Here is a tiny trained network, its code and every weight. The questions are about switching its units off for an input and a target symbol, where a switched-off unit gives its printed mean instead of its output.

import numpy as np


def w(rows, s, z=0):
    codes = np.array(rows[::2]) - 128.0
    scale = np.full(codes.shape[1], s)
    scale[-1] = z or s
    return codes * scale


def norm(h):
    return h / np.sqrt((h * h).mean(-1, keepdims=True) + 1e-5)


def f(y):
    return y / 2 * (1 + np.tanh(0.7978845608 * (y + 0.044715 * y**3)))


def softmax(a):
    e = np.exp(a - a.max(-1, keepdims=True))
    return e / e.sum(-1, keepdims=True)


def log_softmax(a):
    a = a - a.max(-1, keepdims=True)
    return a - np.log(np.exp(a).sum(-1, keepdims=True))


def net(x, mask):
    ids = ['αγδθλμξπστψ'.index(c) for c in x.split()]
    T = len(ids)
    res = E[ids] + P[:T]
    u = 0
    for l in range(2):
        q, k, v = (norm(res) @ M[l].T for M in (Q, K, V))
        z = softmax(np.where(np.tri(T) > 0, q @ k.T / 2**0.5, -1e9)) @ v
        res = res + np.where(mask[u], z, O[l][:, -1]) @ O[l][:, :-1]
        u += 1
        y = f(norm(res) @ A[l][:, :-1].T + A[l][:, -1])
        res = res + np.where(mask[u : u + 16], y, B[l][:, -1]) @ B[l][:, :-1]
        u += 16
    return log_softmax(norm(res)[-1] @ U[:, :-1].T + U[:, -1])


Q, K, V, O, A, B = {}, {}, {}, {}, {}, {}
E = w([
[97,87,148,142,196,112],'α',
[108,65,140,152,125,124],'γ',
[132,165,90,65,103,130],'δ',
[160,119,81,116,123,45],'θ',
[117,118,73,159,20,83],'λ',
[68,74,159,22,185,123],'μ',
[79,61,146,71,164,122],'ξ',
[237,136,157,154,111,162],'π',
[90,133,110,136,83,181],'σ',
[143,49,98,84,158,110],'τ',
[123,134,129,255,53,91],'ψ',
],0.0057)
P = w([
[134,118,171,95,111,139],'0',
[11,201,61,188,219,42],'1',
[163,133,151,110,117,181],'2',
[99,73,219,93,112,73],'3',
[49,159,3,188,146,101],'4',
[170,142,145,110,124,203],'5',
[101,73,239,111,120,57],'6',
[55,98,48,224,207,119],'7',
[172,155,139,113,130,216],'8',
[83,68,234,108,113,48],'9',
],0.0027)
Q[0] = w([
[63,252,90,112,103,133],'0.h1',
[116,136,2,73,184,218],'0.h1',
],0.0034)
K[0] = w([
[2,78,152,136,66,25],'0.h1',
[89,18,51,23,228,135],'0.h1',
],0.0029)
V[0] = w([
[221,248,198,117,125,211],'0.h1',
[42,135,8,64,132,138],'0.h1',
],0.0015)
O[0] = w([
[79,129,177,99,126,3,162],'0.h1',
[252,157,151,125,171,128,2],'0.h1',
],0.0025,0.00086)
A[0] = w([
[88,163,143,119,47,74,138],'0.n1',
[152,103,159,132,78,217,134],'0.n2',
[119,155,176,155,155,138,141],'0.n3',
[68,123,143,189,91,74,65],'0.n4',
[157,127,189,101,104,116,144],'0.n5',
[136,139,137,177,124,164,122],'0.n6',
[164,253,137,58,98,147,2],'0.n7',
[156,107,156,131,93,129,195],'0.n8',
[141,197,117,85,97,85,82],'0.n9',
[103,132,41,108,90,133,124],'0.n10',
[151,136,129,90,99,111,91],'0.n11',
[91,89,123,153,122,164,103],'0.n12',
[1,180,68,138,147,34,42],'0.n13',
[140,179,81,45,99,67,114],'0.n14',
[60,95,195,152,208,179,59],'0.n15',
[54,80,186,71,124,107,209],'0.n16',
],0.0053,0.0024)
B[0] = w([
[151,97,100,67,181,204,142],'0.n1',
[57,200,137,105,52,101,213],'0.n2',
[149,125,94,81,146,101,130],'0.n3',
[103,129,116,51,194,90,132],'0.n4',
[156,190,87,165,134,108,194],'0.n5',
[89,129,89,88,125,80,146],'0.n6',
[67,125,93,156,168,83,121],'0.n7',
[86,167,75,90,115,98,228],'0.n8',
[167,70,103,192,116,148,114],'0.n9',
[112,57,202,155,209,172,141],'0.n10',
[138,125,111,152,145,123,131],'0.n11',
[122,139,136,168,86,115,132],'0.n12',
[3,189,127,111,87,158,170],'0.n13',
[144,89,144,250,175,133,153],'0.n14',
[197,78,52,184,52,130,137],'0.n15',
[123,201,74,129,97,142,252],'0.n16',
],0.0035,0.0023)
Q[1] = w([
[142,197,196,184,119,236],'1.h1',
[91,99,74,168,247,253],'1.h1',
],0.006)
K[1] = w([
[109,139,120,124,104,58],'1.h1',
[124,8,85,58,126,82],'1.h1',
],0.011)
V[1] = w([
[72,181,75,199,189,237],'1.h1',
[12,4,71,107,187,162],'1.h1',
],0.002)
O[1] = w([
[24,165,2,59,141,81,72],'1.h1',
[147,233,60,163,101,154,3],'1.h1',
],0.0031,0.0018)
A[1] = w([
[98,122,183,116,79,178,94],'1.n1',
[104,222,91,88,74,167,120],'1.n2',
[118,157,99,143,104,91,130],'1.n3',
[177,155,119,147,79,161,88],'1.n4',
[128,162,112,137,87,204,113],'1.n5',
[84,155,164,53,133,199,99],'1.n6',
[151,148,131,69,215,124,170],'1.n7',
[66,3,193,118,236,112,4],'1.n8',
[3,125,130,187,166,86,121],'1.n9',
[153,103,88,117,88,183,136],'1.n10',
[87,175,70,161,175,111,150],'1.n11',
[167,222,219,94,111,123,104],'1.n12',
[153,192,192,93,120,81,91],'1.n13',
[105,230,83,209,154,190,96],'1.n14',
[64,172,175,185,69,75,31],'1.n15',
[146,59,197,157,78,140,129],'1.n16',
],0.0057,0.0027)
B[1] = w([
[137,159,119,144,119,51,141],'1.n1',
[142,134,166,228,223,113,168],'1.n2',
[134,110,131,97,158,158,150],'1.n3',
[90,98,117,77,70,140,171],'1.n4',
[116,61,149,74,145,46,144],'1.n5',
[228,98,66,122,119,87,123],'1.n6',
[22,181,87,103,122,177,156],'1.n7',
[244,93,129,96,3,77,169],'1.n8',
[106,59,70,29,102,122,221],'1.n9',
[109,164,206,102,122,154,177],'1.n10',
[75,38,112,139,107,179,171],'1.n11',
[111,52,82,67,91,101,254],'1.n12',
[126,50,102,113,103,129,207],'1.n13',
[59,114,44,61,161,96,166],'1.n14',
[219,224,88,133,141,186,141],'1.n15',
[93,132,60,128,180,139,214],'1.n16',
],0.0042,0.0023)
U = w([
[142,68,130,193,47,255,2],'α',
[93,221,138,193,48,125,160],'γ',
[26,122,60,114,184,152,139],'δ',
[201,95,117,221,189,134,175],'θ',
[36,96,251,155,115,136,44],'λ',
[177,171,127,86,225,107,101],'μ',
[124,129,236,142,180,94,133],'ξ',
[149,75,111,65,58,95,166],'π',
[105,194,123,138,164,19,105],'σ',
[144,176,185,60,139,240,122],'τ',
[186,213,37,127,116,158,55],'ψ',
],0.0092,0.004)

Each question gives the input, a string of symbols that net reads in full, and the target symbol t.
The units are the heads (2 rows each of Q, K, V and O) and the neurons (one row each of A and B). Each row of codes is followed by its name. A weight is (code - 128) times the scale printed after its matrix; where a second scale follows, it is the last column's (O, A, B and U).
mask holds one flag per unit, layer by layer, with each layer's heads first. A switched-off unit (its flag False) gives its mean, the last column of its rows in O or B, instead of its output. The means were averaged over made-up inputs and are rounded, as every weight is.
A unit's drop is (log p(t) with every unit on - log p(t) with that unit switched off) / (log p(t) with every unit on - log p(t) with every unit switched off).
The circuit of an input: a set's keep is (log p(t) with only the set's units on - log p(t) with every unit switched off) / (log p(t) with every unit on - log p(t) with every unit switched off). Starting from the 12 units with the biggest drops (on a tie, the unit counted first), units are removed one at a time, each time the one whose removal leaves the highest keep (on an exact tie, the one counted first), for as long as the keep stays at least 0.8.
units of the circuit, in order: the units of the circuit, biggest drop first
top k neurons: the k neurons with the biggest drops, biggest first
k most important neurons of layer l: the k neurons of layer l with the biggest drops, biggest first
input π θ λ γ π π τ π π ξ, target π: units of the circuit, in order : 1.n8
input π τ δ ξ, target δ: top 2 neurons : 0.n16; 0.n14
input θ π π π π, target θ: 3 most important neurons of layer 0 : 0.n16; 0.n13; 0.n1
input π τ δ α, target δ: top 2 neurons : 0.n16; 0.n7
input π γ π ξ μ δ, target δ: top 2 neurons : 1.n14; 0.n7
input π μ δ τ δ γ α, target δ: 2 most important neurons of layer 0 : 0.n16; 0.n10
input θ θ τ ψ π, target δ: top 4 neurons : 1.n14; 0.n15; 1.n8; 1.n2
input θ γ θ ξ τ δ τ, target δ: 4 most important neurons of layer 0 : 0.n16; 0.n7; 0.n10; 0.n14
input ξ τ τ γ ψ τ δ π, target δ: top 2 neurons : 1.n14; 1.n8
input μ π τ δ θ π π θ ξ, target ξ: top 2 neurons : 1.n2; 0.n15
input τ π τ ξ π α δ, target δ: top 2 neurons : 1.n14; 0.n14
input τ μ σ π π τ δ τ δ γ, target δ: 4 most important neurons of layer 0 : 0.n16; 0.n14; 0.n10; 0.n7
input τ τ π π π, target α: top 2 neurons : 0.n16; 1.n14
input ξ ψ θ π π λ, target λ: top 2 neurons : 0.n1; 1.n10
input λ π δ θ π μ, target μ: top 4 neurons : 1.n6; 0.n16; 1.n2; 0.n15
input θ π σ θ π, target π: top neuron : 0.n13
input π θ γ ξ θ π σ, target σ: 3 most important neurons of layer 1 : 1.n2; 1.n6; 1.n5
input π ξ δ γ, target δ: 4 most important neurons of layer 0 : 0.n16; 0.n14; 0.n10; 0.n4
input γ γ π π π, target α: 4 most important neurons of layer 0 : 0.n16; 0.n13; 0.n1; 0.n5
input λ π ξ α ξ γ θ λ σ, target σ: most important neuron of layer 0 : 0.n2
input π γ π τ π π π π γ μ, target π: 2 most important neurons of layer 1 : 1.n8; 1.n6
